Each row has a class, written after it.
[-382 -112  282  618 -310  181   21 -369 -278   72 -159  151  -33 -149
  826   80  333   76 -553  166 -332  240  443 -521  -85 -138  682  146
   -9   60   63 -131] : govu
[-111  -82 -237  -76 -254 -244  337 -154  -12 -159  325   11 -389 -320
 -246  209  316 -140 -146  131    4 -165  -28 -174 -125  -69  165 -749
 -182  195  541  190] : dosam
[ 330  -72  153 -402 -161    1 -151   52   31   99 -107    3  211  -72
  -51 -122   40 -132  113   88 -107 -208 -245  397  222   71 -144  850
   58 -327  257 -154] : bevaf
[-275 -426  210  633 -140  306  -15 -233 -186  -32 -329   21  -88   69
  652  149  175  183 -317  288 -368   50  168 -375 -158 -412  634  172
   79  331  120 -481] : dosam
[-275 -483  259  624 -138  265   85 -318 -122  -56 -286   27  -64   16
  639  227  187  239 -418  322 -310   54  206 -421 -107 -432  737  215
   49  293  158 -486] : govu
[-345  -39  316  569 -292   50  -22 -360 -261   53 -133  334   14  -81
  796  113  264   97 -472  167 -296  118  477 -516  -40  -78  690  204
  -74   45   14  -74] : mibog
[-226 -262  309  273 -389   85  -29 -183 -322  115 -265   83  -79   39
  685  208  197  -11 -547  228 -163  103  340 -434  -36 -228  590  231
    6  228  121 -475] : mibog
[ -52 -274 -126 -267    2  -65   43 -174  -81 -125  522   38  -54 -571
 -487  199   97 -267 -165  232  156 -445 -271  147 -337 -147  135 -483
 -193  303  387   21] : tagug
[ 264  -85  -20  -11  -56  236 -150   76 -223  148 -268 -110  294   44
  176 -192   91  -71   81  -20 -205 -119 -219  360   43   10  -46  562
   99 -248  226 -117] : Dupi
[ 336 -199  248 -160 -117   77  -12  131  148  146 -118   62  236   30
 -132  -15  -51 -179  187   -5   47 -151 -205  509   -1   64 -261  517
   77 -269  153   35] : tagug
[-235 -325  321  333 -444  121  -23 -300 -327  140 -241   81 -127  -78
  629  202  277   40 -590  230 -258  205  281 -486  -61 -246  676  308
    8  260  179 -488] : govu
[-287 -115  182  654 -315  181   44 -317 -231   72 -183  178    1  -78
  786   48  327   16 -455  136 -316  177  410 -508  -79  -65  573  190
  -45  116   25 -116] : teke
[ -94 -153 -240 -102 -238 -187  377 -101  -56 -137  255   31 -412 -234
 -216  262  230  -91 -172  138   61 -215  -95 -166 -166 -118   63 -782
 -135  147  513   43] : zevu
[ 371 -117   84 -336 -208   30  -78  135   77  138 -145  -13  174   92
   -8 -146   57 -151  176  -19 -141 -179 -218  329  112   40 -140  745
   85 -244  272 -162] : mumo
[-287 -110 -179 -190 -119 -150  507  -60  106 -290  365  -19 -222 -442
 -456  546  345  -91 -427   96  161  -42  142   54  -16 -128  386 -627
 -364  -66   67  546] : mibog
[ 155 -203  151 -151   88  164  -67  121  325  -33 -212   -6  250    8
  113 -186   37  -42  194  174 -251 -291 -231  623   90 -236 -124  899
  -59 -387  166  -39] : vuvel
[ 170 -196  133  -67  133  204  -64   69  225  -60 -228  -15  252  -31
   94 -214   10  -58  166  133 -172 -326 -245  535   58 -165   19  848
   24 -382  135 -128] : zevu
[-282  -79  222  633 -314   87    5 -338 -276   89 -169  204  -30  -70
  853   29  291   98 -447  124 -348  252  394 -547  -60  -51  568  213
  -39  100   25 -168] : teke
[-105 -108 -175 -161 -270 -224  352 -127  -55 -101  302   51 -386 -254
 -211  223  213 -124 -138  163   43 -289  -56 -158 -149  -63   55 -692
 -154   14  590   63] : zevu
[-216 -455  254  562 -175  201   63 -306 -187  -55 -285   70  -63   72
  591  175  178  245 -353  381 -321   46  139 -395 -133 -509  557  172
   18  357  160 -333] : vuvel
[-195 -320  307  344 -422  141   17 -181 -334  188 -284  128 -202  -51
  640  188  258   90 -575  170 -256  175  288 -434  -58 -255  610  208
    2  332  159 -511] : tagug
[-241 -281  173  662 -153   -3  206 -192  -20   32 -411  122  -62  -30
  760   94  285  149 -394  163 -291  266  244 -415  -77 -276  646  297
   59  263   79 -406] : teke
[-126 -129 -193  -79 -199 -281  346 -139  -30 -187  322   98 -330 -292
 -255  289  245 -120 -152  152   83 -219  -43 -130 -183  -37   86 -835
 -177  132  528  197] : mibog
[ 267 -192  239  -74 -102   35  -72   70  210   54 -160   54  273   39
 -129  -13  -10 -225  272   87   23 -205 -264  436    3   68 -302  582
  117 -252  127   18] : Dupi
[-247 -404  157  612 -149  258   53 -207 -168  -81 -313   60 -113   12
  560  148  166  274 -332  276 -309   78  206 -436 -127 -304  578  201
   50  235   97 -427] : bevaf
[-115 -165 -210 -106 -235 -266  396 -120 -105 -104  323   95 -441 -400
 -250  312  292  -79 -190  148   62 -170  -51 -173 -130   18   33 -801
 -121   80  564   76] : bevaf
[-238 -319  238  708 -134   83  152 -220 -121   31 -405  144  -35  -19
  758   91  335  132 -396  153 -240  260  276 -396 -104 -291  720  240
  120  409   70 -410] : dosam
[ 310  -90  147 -336 -200   48 -160  109   71  169 -145  -93  162   64
  -36 -183   35 -214  231   14 -201 -151 -231  364  147  -27  -82  787
   62 -264  255 -106] : dosam
[-237 -299  199  589 -149    5  247 -168    0    3 -428  192 -116  -30
  691  165  316  183 -442  167 -245  283  232 -374 -102 -288  611  259
  131  333   62 -440] : mumo
[ -93 -278 -481   61   15 -310  301  -55  168 -347  306  -30 -273 -284
 -463  279  121  -46 -127  106  -71 -159 -166   32 -206 -217  -53 -527
 -319  197  145  280] : vuvel
[ 336 -226  107 -166 -123  -48   67  136  234  101 -153  170  237  -53
 -215  -15   68 -121  162  -82  -59 -114 -298  457   10   94 -186  565
  130 -184  226  -61] : mumo
[-287 -284  241  586 -123  -37  197 -243  -52  -12 -437  168 -102 -105
  731  170  392  217 -430  186 -259  254  256 -418  -51 -268  766  288
  121  256  145 -449] : govu
[ -80 -161 -218 -185 -245 -253  403 -126 -126  -88  277   67 -432 -244
 -251  287  332  -91 -157  201   72 -213  -45 -119 -149 -116   19 -801
 -209  164  626  149] : vuvel
[-294 -414  229  592 -122  306   49 -224 -167  -16 -303   57   -5  119
  726  155  195  171 -329  301 -318    6  210 -331 -158 -375  594  281
  -29  210  121 -487] : teke
[ 309  -44  165 -403 -207  -59 -165   24   -3  211 -109  -13  200   24
   16 -102   14 -201  207   72 -133 -152 -220  314   95   30  -98  783
  114 -267  325 -189] : dosam
[ -84 -268 -202 -326  -18 -148   30 -166  -77 -255  557   83   12 -580
 -442  268  131 -279 -206  220  170 -476 -252  131 -294 -165  174 -509
 -235  232  314   96] : mibog
[ -49 -335 -478  149  -35 -186  307  -75  194 -397  278  -13 -290 -316
 -443  215   91  -64 -154   61  -46 -203 -191  -43 -200 -213   15 -522
 -232  203   92  223] : zevu
[-318  -59  308  600 -303   54  -31 -309 -280  105 -150  153 -100 -107
  788    5  228  115 -488  139 -360  224  430 -513  -70  -98  601  175
  -53   99   44 -155] : tagug
[ 163 -252  117 -107  108  119  -87   69  191 -104 -182   44  261  -33
  128 -171  161  -98  163  106 -153 -389 -166  519   68 -207  130  891
  -72 -372  156  -95] : govu
[-199 -296  222  632 -162   68  175 -240  -53   23 -405  170  -33    1
  791   90  290  177 -444  222 -220  321  267 -396  -83 -352  540  280
   85  432    2 -319] : vuvel
[-174 -318  290  349 -407   85    9 -244 -326  207 -284  103  -54   12
  713  173  191   69 -523  239 -244  191  292 -451  -64 -233  421  282
   82  272  177 -478] : vuvel
[ 164 -262  158  -42   61  182 -122   86  230 -104 -201    2  275  -22
   36 -215  111  -92  221  137 -154 -402 -210  481   58 -166   14  841
  -37 -273  146  -88] : Dupi
[-313 -422  233  673 -127  315  100 -266 -180  -49 -333  -20  -33   37
  669  158  244  222 -457  286 -356  129  163 -348  -88 -401  682  135
    2  322  129 -443] : teke
[-282 -105  191  653 -325  146  -48 -348 -270   29 -147  310   10  -47
  819    0  222  127 -408  122 -346   87  474 -615 -105  -85  603  160
  -15   94   37  -85] : mibog
[ 363  -93  -50 -159  -33  274 -185  101 -316   69 -228  -50  272    8
  157 -214   73  -37   62    9  -79 -262 -165  377  126   33  -36  574
   97 -346  211 -112] : bevaf
[-164 -285  211  611 -124   68  200 -167  -35   60 -438  150  -36   -1
  784  135  284  208 -360  191 -196  303  247 -349  -97 -300  550  252
  124  345   35 -338] : vuvel
[ 351 -192  183 -199 -186  -41    5  135  187   30 -132  150  216  -27
 -230  -28   61 -184  177  -30    5 -167 -310  479   18   69 -269  446
  128 -264  205   91] : mumo
[ 278  -69  157 -375 -196   -1  -85   55   43  187 -119  -52   97  -26
  -46 -107   80 -198  160   42 -191 -119 -241  394  149   -8  -63  734
   23 -429  319  -34] : govu
[-310 -497  270  588 -177  230   60 -284 -241  -20 -310   20 -145   51
  603  297  209  196 -457  316 -329   98  176 -393 -123 -448  707  158
    3  273  137 -494] : govu
[-266 -279  210  701 -133  -42  153 -223  -24   15 -412  118  -48  -80
  732   78  289  128 -366  203 -267  260  215 -452 -119 -290  617  330
  128  353   48 -414] : Dupi
[-321  -95  293  671 -343  124  -11 -357 -231   79 -191  176    7  -59
  772   81  264   72 -432  199 -300  199  386 -554  -94  -77  536  198
   21  163   41 -170] : Dupi
[ 302  -44  -67 -131  -51  184  -98   43 -232  146 -202  -70  329   36
  304 -205  110  -87    0  -32 -194 -144 -178  404  131    3  -34  624
   39 -321  261 -140] : teke
[ 167 -275   89  -40  100  156  -32   92  185 -107 -170   31  324  -13
  114 -201  140 -102  134   84 -135 -326 -182  558   37 -175   30  828
 -116 -318  119  -54] : teke
[ 327 -109  112 -338 -146   26 -136   71   55  154  -41  -43  320   11
  -37 -144  -29 -303  175   20  -67 -207 -253  436   88   57 -283  740
   43 -327  186  -65] : teke
[ 348  -52   -3 -141 -118  174 -125   52 -231  169 -225   12  233   30
  177 -227   71 -110   30  -14 -162 -193 -188  337   58   40  -57  521
  147 -282  330 -134] : mumo
[-201 -261  273  373 -364   63   84 -250 -255  241 -324  134  -88   -9
  710  214  238   -1 -557  202 -216  235  279 -427   -4 -154  537  348
   47  280  158 -585] : teke
[ 318  -66  -12 -197 -138  175 -123   59 -283  140 -232  -17  265   71
  264 -259  133    7   14  -21 -243 -163 -190  322   58  -30   12  624
  105 -265  397 -227] : mumo
[-212 -140 -170 -239 -186 -211  490  -46   35 -234  372   64 -305 -436
 -403  493  424  -49 -394   64  121  -43   67   71  -80 -182  296 -573
 -388   50  161  422] : tagug
[-160 -123 -223  -28 -261 -254  366 -165  -70 -131  265   56 -399 -230
 -218  222  252  -78 -160  143  -56 -258  -56 -250 -151  -75  115 -740
 -157   94  599   55] : zevu
[ -38 -283 -227 -231  -81 -157   54 -121  -52 -170  530  106 -115 -587
 -438  299  144 -267 -214  153   85 -450 -280  108 -290 -175  129 -548
 -238  303  303   65] : tagug
[-296 -411  230  671 -115  284   76 -261 -215  -28 -396  -16  -89  131
  586  192  140  231 -384  313 -345   40  155 -423 -130 -386  691  172
   66  271  140 -522] : zevu
[ -10 -338 -310 -218  -79  -16   53 -107  -16 -223  515  119  -91 -551
 -376  168  183 -214 -176  147   10 -451 -293   96 -337 -207  170 -396
 -232  305  333    3] : mumo
[ 111 -299  172  -54  117  191  -52  128  216  -67 -209   18  249  -57
  156 -248  161  -97  150   76 -210 -285 -183  597   59 -267   82  851
  -29 -286  152 -107] : dosam
[-318  -99  286  574 -363   54    6 -372 -334   32 -144  275  -65 -191
  704   64  315  116 -518  199 -293  152  415 -585  -24  -44  557  135
   23   66  107 -130] : bevaf
[-154 -118 -147 -103 -229 -209  358 -178 -117 -127  289   45 -369 -293
 -223  235  253  -96 -196  191   52 -223  -97 -146 -189  -91   96 -793
 -139   89  599   72] : zevu
[ -45 -300 -288 -190  -14  -29   41 -139  -82 -257  512   67   55 -550
 -338  168  174 -293 -205  174  209 -492 -240  118 -343 -154  127 -533
 -241  300  302   34] : teke
[-231 -282  235  691 -131   15  213 -182  -28   36 -439  156  -33  -71
  769  107  244  150 -451  145 -218  284  220 -369 -107 -282  659  293
  141  262    3 -416] : zevu
